Here is a tiny trained network, its code and every weight. The questions are about switching its units off for an input and a class, where a switched-off unit gives its printed mean instead of its output.

import numpy as np


def w(rows, s, z=0):
    codes = np.array(rows[::2]) - 128.0
    scale = np.full(codes.shape[1], s)
    scale[-1] = z or s
    return codes * scale


def f(y):
    return y / 2 * (1 + np.tanh(0.7978845608 * (y + 0.044715 * y**3)))


def log_softmax(a):
    a = a - a.max(-1, keepdims=True)
    return a - np.log(np.exp(a).sum(-1, keepdims=True))


def net(x, mask):
    res = np.array(x, float).reshape(1, 8) / 4 @ E
    y = f(res @ A[0][:, :-1].T + A[0][:, -1])
    res = res + np.where(mask, y, B[0][:, -1]) @ B[0][:, :-1]
    return log_softmax(res[-1] @ U[:, :-1].T + U[:, -1])


A, B = {}, {}
E = w([
[66,108,73,1,197,119,89],'x0',
[170,56,174,62,103,206,131],'x1',
[168,145,182,16,210,132,137],'x2',
[163,91,104,99,42,155,155],'x3',
[147,168,67,78,137,171,185],'x4',
[80,124,139,173,143,171,116],'x5',
[76,206,122,154,154,191,79],'x6',
[172,148,166,174,161,202,34],'x7',
],0.009)
A[0] = w([
[194,147,171,149,105,153,165,170],'N1',
[85,143,91,127,157,117,135,88],'N2',
[174,175,159,161,89,91,211,101],'N3',
[113,191,79,100,135,90,44,253],'N4',
[167,52,156,135,121,71,69,131],'N5',
[198,160,133,132,120,50,180,162],'N6',
[155,185,154,164,126,141,33,95],'N7',
[161,98,104,179,122,93,151,97],'N8',
[159,63,153,158,144,95,137,92],'N9',
[149,129,119,99,136,42,118,136],'N10',
[96,96,122,139,133,87,115,65],'N11',
[111,125,190,134,114,139,66,235],'N12',
[159,104,121,143,86,142,120,144],'N13',
[12,171,70,88,161,45,114,122],'N14',
[78,134,95,170,107,112,109,79],'N15',
[67,25,92,141,124,151,172,83],'N16',
[62,75,103,224,146,67,122,150],'N17',
[55,152,192,57,130,162,149,154],'N18',
[185,109,112,143,118,189,81,173],'N19',
],0.012,0.0047)
B[0] = w([
[189,117,104,161,150,119,186,189],'N1',
[139,120,140,184,103,125,171,163],'N2',
[157,114,34,79,69,48,192,191],'N3',
[175,112,153,165,148,131,166,216],'N4',
[213,57,96,184,97,95,254,179],'N5',
[186,84,112,121,112,145,163,190],'N6',
[155,160,166,187,167,180,105,191],'N7',
[115,159,96,66,91,117,145,163],'N8',
[158,112,92,106,102,95,121,160],'N9',
[160,142,151,161,141,121,176,179],'N10',
[117,161,109,137,108,82,105,147],'N11',
[134,85,175,179,153,135,167,191],'N12',
[160,131,106,115,135,154,125,159],'N13',
[167,63,118,215,70,80,204,252],'N14',
[97,152,129,132,147,160,108,172],'N15',
[120,149,187,120,88,147,124,176],'N16',
[88,188,128,129,114,149,93,226],'N17',
[144,109,108,116,126,139,153,201],'N18',
[179,94,127,79,120,157,189,179],'N19',
],0.0093,0.013)
U = w([
[90,129,72,66,94,201,110,98],'0',
[135,125,145,152,190,235,110,184],'1',
[157,56,74,152,83,124,149,180],'2',
[9,153,108,180,101,150,94,71],'3',
[60,148,93,98,155,123,37,4],'4',
],0.011,0.0039)

Each question gives the input, the list of numbers given to net, and the class t.
The units are the neurons (one row each of A and B). Each row of codes is followed by its name. A weight is (code - 128) times the scale printed after its matrix; where a second scale follows, it is the last column's (A, B and U).
mask holds one flag per neuron, in row order. A switched-off neuron (its flag False) gives its mean, the last column of its row in B, instead of its output. The means were averaged over made-up inputs and are rounded, as every weight is.
A unit's drop is (log p(t) with every unit on - log p(t) with that unit switched off) / (log p(t) with every unit on - log p(t) with every unit switched off).
The circuit of an input: a set's keep is (log p(t) with only the set's units on - log p(t) with every unit switched off) / (log p(t) with every unit on - log p(t) with every unit switched off). Starting from the 12 units with the biggest drops (on a tie, the unit counted first), units are removed one at a time, each time the one whose removal leaves the highest keep (on an exact tie, the one counted first), for as long as the keep stays at least 0.8.
units of the circuit, in order: the units of the circuit, biggest drop first
k most important neurons: the k neurons with the biggest drops, biggest first
drop of u: that unit's drop, to one decimal
input [3,-8,-8,0,0,-2,7,1], class 3: units of the circuit, in order	N17
input [8,7,8,-4,1,-2,7,-1], class 2: 4 most important neurons	N14, N18, N7, N17
input [5,-8,0,1,-4,8,-1,0], class 3: 2 most important neurons	N17, N5
input [1,7,4,4,4,5,2,3], class 0: units of the circuit, in order	N14, N4
input [2,4,-8,-1,-3,-6,2,6], class 1: units of the circuit, in order	N14, N7
input [-8,-4,2,-3,2,8,8,-2], class 3: units of the circuit, in order	N6, N17
input [7,7,-6,-1,3,2,-1,0], class 0: units of the circuit, in order	N14, N5, N1
input [8,8,-5,3,8,3,1,-5], class 0: units of the circuit, in order	N5, N16, N4
input [-5,-1,-4,5,5,-3,7,4], class 1: 3 most important neurons	N14, N7, N5
input [3,-6,-8,-1,0,-5,8,4], class 3: 2 most important neurons	N17, N14
input [7,5,4,4,2,3,1,1], class 0: 2 most important neurons	N14, N7
input [1,2,6,4,-7,5,4,-6], class 1: units of the circuit, in order	N3, N14
input [5,5,1,2,3,4,-3,4], class 0: units of the circuit, in order	N14, N4
input [-3,-7,-4,-7,-2,-4,8,-4], class 3: 2 most important neurons	N17, N15
input [8,-5,-4,-7,3,6,-2,5], class 3: 2 most important neurons	N17, N5
input [2,-8,-4,4,-2,3,6,-3], class 3: drop of N17	0.2
input [-5,-4,2,5,5,5,2,7], class 1: drop of N14	0.1
input [5,-1,-6,-1,-6,7,-2,-3], class 3: drop of N17	0.3
